Below are the code and all the weights of a small trained network. Each question names an input and a class and asks about switching units off, where a switched-off unit gives its printed mean instead of its output.

import numpy as np


def w(rows, s, z=0):
    codes = np.array(rows[::2]) - 128.0
    scale = np.full(codes.shape[1], s)
    scale[-1] = z or s
    return codes * scale


def f(y):
    return y / 2 * (1 + np.tanh(0.7978845608 * (y + 0.044715 * y**3)))


def log_softmax(a):
    a = a - a.max(-1, keepdims=True)
    return a - np.log(np.exp(a).sum(-1, keepdims=True))


def net(x, mask):
    res = np.array(x, float).reshape(1, 5) / 4 @ E
    y = f(res @ A[0][:, :-1].T + A[0][:, -1])
    res = res + np.where(mask, y, B[0][:, -1]) @ B[0][:, :-1]
    return log_softmax(res[-1] @ U[:, :-1].T + U[:, -1])


A, B = {}, {}
E = w([
[67,68,88,170,23],'x0',
[31,91,81,79,208],'x1',
[150,217,2,153,128],'x2',
[80,205,155,48,68],'x3',
[211,65,76,20,96],'x4',
],0.0042)
A[0] = w([
[81,82,91,160,45,116],'neuron 0',
[120,99,175,120,128,105],'neuron 1',
[201,67,75,30,103,119],'neuron 2',
[130,130,130,128,126,92],'neuron 3',
[66,176,168,207,153,118],'neuron 4',
[238,162,190,191,39,118],'neuron 5',
[130,125,126,131,129,37],'neuron 6',
[188,78,84,47,106,114],'neuron 7',
[36,95,78,82,200,108],'neuron 8',
[224,158,182,184,49,114],'neuron 9',
[87,159,152,178,144,121],'neuron 10',
[121,120,124,131,120,105],'neuron 11',
[61,180,171,213,155,120],'neuron 12',
[73,74,85,165,32,117],'neuron 13',
[77,78,88,162,39,115],'neuron 14',
[178,173,161,95,209,106],'neuron 15',
[107,52,245,105,125,116],'neuron 16',
[59,242,168,5,48,103],'neuron 17',
[112,65,226,112,128,113],'neuron 18',
[129,125,127,128,129,2],'neuron 19',
[108,56,239,107,125,118],'neuron 20',
[141,207,3,156,128,129],'neuron 21',
[55,184,175,221,158,114],'neuron 22',
[189,77,84,46,106,113],'neuron 23',
[88,89,98,154,58,113],'neuron 24',
[138,191,26,148,127,122],'neuron 25',
[130,143,102,133,127,103],'neuron 26',
[138,190,27,148,127,122],'neuron 27',
[19,89,69,76,212,111],'neuron 28',
[205,204,184,77,252,112],'neuron 29',
[128,125,128,131,131,90],'neuron 30',
[115,127,125,117,134,84],'neuron 31',
[139,116,118,111,121,110],'neuron 32',
[133,161,72,138,126,114],'neuron 33',
[164,139,148,149,98,103],'neuron 34',
[205,15,88,241,213,95],'neuron 35',
[114,86,198,113,125,116],'neuron 36',
[137,131,130,119,137,101],'neuron 37',
[133,124,126,130,130,33],'neuron 38',
],0.008,0.0041)
B[0] = w([
[111,160,185,149,183,173],'neuron 0',
[153,172,123,131,120,125],'neuron 1',
[133,109,213,95,32,237],'neuron 2',
[123,150,133,128,119,105],'neuron 3',
[138,109,183,98,60,189],'neuron 4',
[62,168,67,25,151,238],'neuron 5',
[115,192,145,128,99,81],'neuron 6',
[131,123,195,103,51,203],'neuron 7',
[80,189,88,48,129,200],'neuron 8',
[74,167,80,44,142,213],'neuron 9',
[134,117,159,107,90,153],'neuron 10',
[122,151,138,129,125,113],'neuron 11',
[139,102,189,94,53,200],'neuron 12',
[108,165,197,153,195,189],'neuron 13',
[109,167,192,151,186,179],'neuron 14',
[101,173,187,153,172,175],'neuron 15',
[222,196,96,135,135,199],'neuron 16',
[63,163,61,255,29,254],'neuron 17',
[199,187,107,134,126,174],'neuron 18',
[111,211,150,128,90,72],'neuron 19',
[215,185,97,135,137,193],'neuron 20',
[232,189,109,130,140,245],'neuron 21',
[139,114,201,90,37,208],'neuron 22',
[131,126,197,102,48,204],'neuron 23',
[114,161,176,145,170,156],'neuron 24',
[202,180,117,131,131,207],'neuron 25',
[138,161,132,129,119,119],'neuron 26',
[202,180,116,131,132,205],'neuron 27',
[69,201,78,24,137,228],'neuron 28',
[87,180,233,173,228,245],'neuron 29',
[123,152,134,128,116,103],'neuron 30',
[115,173,133,124,109,102],'neuron 31',
[127,144,146,126,108,121],'neuron 32',
[161,164,126,131,124,147],'neuron 33',
[108,158,119,104,123,127],'neuron 34',
[52,210,77,243,9,227],'neuron 35',
[172,167,108,134,130,149],'neuron 36',
[120,151,143,130,120,112],'neuron 37',
[113,197,146,128,96,80],'neuron 38',
],0.03,0.0028)
U = w([
[254,159,88,133,151,126],'0',
[138,82,192,85,72,130],'1',
[69,145,63,39,163,117],'2',
[84,131,74,233,89,121],'3',
[108,137,202,171,224,122],'4',
[154,48,90,117,181,255],'5',
[138,67,104,141,157,23],'6',
],0.0073,0.0031)

Each question gives the input, the list of numbers given to net, and the class t.
The units are the neurons (one row each of A and B). Each row of codes is followed by its name. A weight is (code - 128) times the scale printed after its matrix; where a second scale follows, it is the last column's (A, B and U).
mask holds one flag per neuron, in row order. A switched-off neuron (its flag False) gives its mean, the last column of its row in B, instead of its output. The means were averaged over made-up inputs and are rounded, as every weight is.
A unit's drop is (log p(t) with every unit on - log p(t) with that unit switched off) / (log p(t) with every unit on - log p(t) with every unit switched off).
The circuit of an input: a set's keep is (log p(t) with only the set's units on - log p(t) with every unit switched off) / (log p(t) with every unit on - log p(t) with every unit switched off). Starting from the 12 units with the biggest drops (on a tie, the unit counted first), units are removed one at a time, each time the one whose removal leaves the highest keep (on an exact tie, the one counted first), for as long as the keep stays at least 0.8.
units of the circuit, in order: the units of the circuit, biggest drop first
k most important neurons: the k neurons with the biggest drops, biggest first
drop when u is switched off: that unit's drop, to one decimal
input [-8,-7,-4,0,3], class 4: 3 most important neurons => neuron 29; neuron 15; neuron 28
input [-3,7,-4,-4,-1], class 2: units of the circuit, in order => neuron 28
input [6,-4,5,4,-1], class 4: units of the circuit, in order => neuron 13; neuron 14
input [6,-7,2,-2,-8], class 1: 3 most important neurons => neuron 22; neuron 12; neuron 4
input [0,4,-3,5,4], class 3: 2 most important neurons => neuron 17; neuron 5
input [-2,8,-6,-8,-8], class 1: 4 most important neurons => neuron 22; neuron 12; neuron 4; neuron 17
input [8,-6,7,7,5], class 4: 4 most important neurons => neuron 13; neuron 14; neuron 0; neuron 24
input [4,-8,1,8,-7], class 2: 2 most important neurons => neuron 5; neuron 9
input [-6,-5,-2,-2,-2], class 4: 2 most important neurons => neuron 29; neuron 28
input [0,8,-2,6,8], class 1: 3 most important neurons => neuron 2; neuron 23; neuron 7
input [-3,-3,-6,6,-5], class 0: 4 most important neurons => neuron 16; neuron 20; neuron 35; neuron 18
input [6,8,-6,-6,-1], class 2: 2 most important neurons => neuron 28; neuron 8
input [4,-8,-8,5,-6], class 0: 4 most important neurons => neuron 16; neuron 20; neuron 18; neuron 28
input [2,8,-5,2,-8], class 1: units of the circuit, in order => neuron 22
input [-8,0,-5,-6,2], class 4: 3 most important neurons => neuron 29; neuron 17; neuron 15
input [1,-5,2,6,-1], class 3: drop when neuron 17 is switched off => 2.5
input [4,2,-4,-7,-2], class 3: drop when neuron 35 is switched off => 1.8
input [-6,-3,6,-7,2], class 3: drop when neuron 20 is switched off => 0.2
